Here is a tiny trained network, its code and every weight. The questions are about switching its units off for an input and a target symbol, where a switched-off unit gives its printed mean instead of its output.

import numpy as np


def w(rows, s, z=0):
    codes = np.array(rows[::2]) - 128.0
    scale = np.full(codes.shape[1], s)
    scale[-1] = z or s
    return codes * scale


def norm(h):
    return h / np.sqrt((h * h).mean(-1, keepdims=True) + 1e-5)


def f(y):
    return y / 2 * (1 + np.tanh(0.7978845608 * (y + 0.044715 * y**3)))


def softmax(a):
    e = np.exp(a - a.max(-1, keepdims=True))
    return e / e.sum(-1, keepdims=True)


def log_softmax(a):
    a = a - a.max(-1, keepdims=True)
    return a - np.log(np.exp(a).sum(-1, keepdims=True))


def net(x, mask):
    ids = ['ΘΞΨαβεζημστφω'.index(c) for c in x.split()]
    T = len(ids)
    res = E[ids] + P[:T]
    q, k, v = (norm(res) @ M[0].T for M in (Q, K, V))
    z = softmax(np.where(np.tri(T) > 0, q @ k.T / 2**0.5, -1e9)) @ v
    res = res + np.where(mask[0], z, O[0][:, -1]) @ O[0][:, :-1]
    y = f(norm(res) @ A[0][:, :-1].T + A[0][:, -1])
    res = res + np.where(mask[1:25], y, B[0][:, -1]) @ B[0][:, :-1]
    return log_softmax(norm(res)[-1] @ U[:, :-1].T + U[:, -1])


Q, K, V, O, A, B = {}, {}, {}, {}, {}, {}
E = w([
[125,77,135,164],'Θ',
[129,82,150,157],'Ξ',
[128,88,141,161],'Ψ',
[133,90,150,154],'α',
[171,106,96,112],'β',
[131,81,157,156],'ε',
[128,86,152,159],'ζ',
[123,94,178,152],'η',
[93,24,107,89],'μ',
[103,150,185,66],'σ',
[170,253,95,92],'τ',
[114,191,182,163],'φ',
[116,144,20,19],'ω',
],0.0077)
P = w([
[255,82,162,98],'0',
[211,90,139,113],'1',
[185,94,136,120],'2',
[145,90,136,133],'3',
[122,80,139,141],'4',
[96,83,136,150],'5',
],0.0051)
Q[0] = w([
[197,190,56,72],'h1',
[161,1,248,144],'h1',
],0.0098)
K[0] = w([
[254,96,203,128],'h1',
[9,177,153,122],'h1',
],0.0083)
V[0] = w([
[117,70,63,101],'h1',
[137,147,165,2],'h1',
],0.0085)
O[0] = w([
[147,84,221,18,4],'h1',
[3,137,140,113,163],'h1',
],0.0074,0.0027)
A[0] = w([
[49,118,144,86,97],'n1',
[176,159,53,173,21],'n2',
[194,128,120,144,160],'n3',
[98,189,9,94,21],'n4',
[119,122,148,152,108],'n5',
[120,128,129,122,117],'n6',
[117,136,88,169,93],'n7',
[138,210,160,149,186],'n8',
[99,205,138,202,36],'n9',
[164,131,124,174,86],'n10',
[45,114,109,118,87],'n11',
[132,142,165,137,124],'n12',
[124,142,176,127,98],'n13',
[112,83,170,168,125],'n14',
[185,128,101,53,100],'n15',
[133,159,14,29,1],'n16',
[95,210,141,123,110],'n17',
[148,106,151,72,145],'n18',
[96,96,15,132,65],'n19',
[113,91,132,161,140],'n20',
[84,139,101,100,111],'n21',
[94,109,94,80,95],'n22',
[154,190,104,160,130],'n23',
[149,156,113,130,85],'n24',
],0.011,0.0047)
B[0] = w([
[171,201,87,131,148],'n1',
[159,72,107,180,207],'n2',
[132,211,150,129,251],'n3',
[75,175,99,3,148],'n4',
[124,118,91,115,149],'n5',
[133,127,124,130,114],'n6',
[77,80,101,119,185],'n7',
[180,90,99,180,204],'n8',
[15,60,55,185,225],'n9',
[142,180,114,101,204],'n10',
[131,232,122,124,135],'n11',
[130,112,98,156,138],'n12',
[127,93,105,148,118],'n13',
[143,118,56,94,251],'n14',
[119,159,211,201,156],'n15',
[42,68,185,30,146],'n16',
[181,113,130,183,151],'n17',
[101,142,116,209,187],'n18',
[114,120,155,231,174],'n19',
[161,134,90,105,223],'n20',
[139,164,130,157,115],'n21',
[148,148,115,174,124],'n22',
[168,93,91,166,210],'n23',
[157,118,153,111,113],'n24',
],0.0065,0.0035)
U = w([
[147,132,161,133,76],'Θ',
[154,138,169,138,93],'Ξ',
[140,131,149,126,4],'Ψ',
[146,133,149,125,24],'α',
[119,139,222,166,215],'β',
[154,125,151,120,59],'ε',
[150,141,160,131,70],'ζ',
[227,130,78,53,166],'η',
[126,5,179,86,138],'μ',
[96,246,104,131,122],'σ',
[101,114,54,74,27],'τ',
[129,82,83,213,215],'φ',
[44,135,149,46,240],'ω',
],0.013,0.0034)

Each question gives the input, a string of symbols that net reads in full, and the target symbol t.
The units are the heads (2 rows each of Q, K, V and O) and the neurons (one row each of A and B). Each row of codes is followed by its name. A weight is (code - 128) times the scale printed after its matrix; where a second scale follows, it is the last column's (O, A, B and U).
mask holds one flag per unit, heads first, then neurons. A switched-off unit (its flag False) gives its mean, the last column of its rows in O or B, instead of its output. The means were averaged over made-up inputs and are rounded, as every weight is.
A unit's drop is (log p(t) with every unit on - log p(t) with that unit switched off) / (log p(t) with every unit on - log p(t) with every unit switched off).
The circuit of an input: a set's keep is (log p(t) with only the set's units on - log p(t) with every unit switched off) / (log p(t) with every unit on - log p(t) with every unit switched off). Starting from the 12 units with the biggest drops (on a tie, the unit counted first), units are removed one at a time, each time the one whose removal leaves the highest keep (on an exact tie, the one counted first), for as long as the keep stays at least 0.8.
circuit, biggest first: the units of the circuit, biggest drop first
unit that matters most: the unit with the biggest drop
k most important neurons: the k neurons with the biggest drops, biggest first
drop when u is switched off: that unit's drop, to one decimal
input σ η Ψ, target σ: circuit, biggest first : h1, n11
input Ξ η η η η τ, target η: circuit, biggest first : n4, h1, n8
input φ η η μ η Θ, target μ: circuit, biggest first : h1
input β σ ζ, target σ: circuit, biggest first : h1, n11
input α η μ η ω η, target ω: circuit, biggest first : h1, n1
input ω η φ η σ μ, target σ: 3 most important neurons : n11, n1, n9
input η Θ σ φ σ, target σ: 2 most important neurons : n11, n1
input ω φ Ξ σ μ, target σ: circuit, biggest first : h1, n11, n1
input φ μ Ξ σ μ α, target σ: circuit, biggest first : h1, n11, n1
input η η τ, target η: 3 most important neurons : n4, n16, n8
input η Ξ Θ, target η: 2 most important neurons : n19, n9
input τ α β η β, target β: drop when n23 is switched off : 0.1
input η η η σ β, target σ: drop when h1 is switched off : 1.2
input Θ ε ε ω, target ω: drop when n4 is switched off : 0.2
input β ε η Ξ, target η: unit that matters most : n19
input η σ ε, target σ: drop when n11 is switched off : 0.2
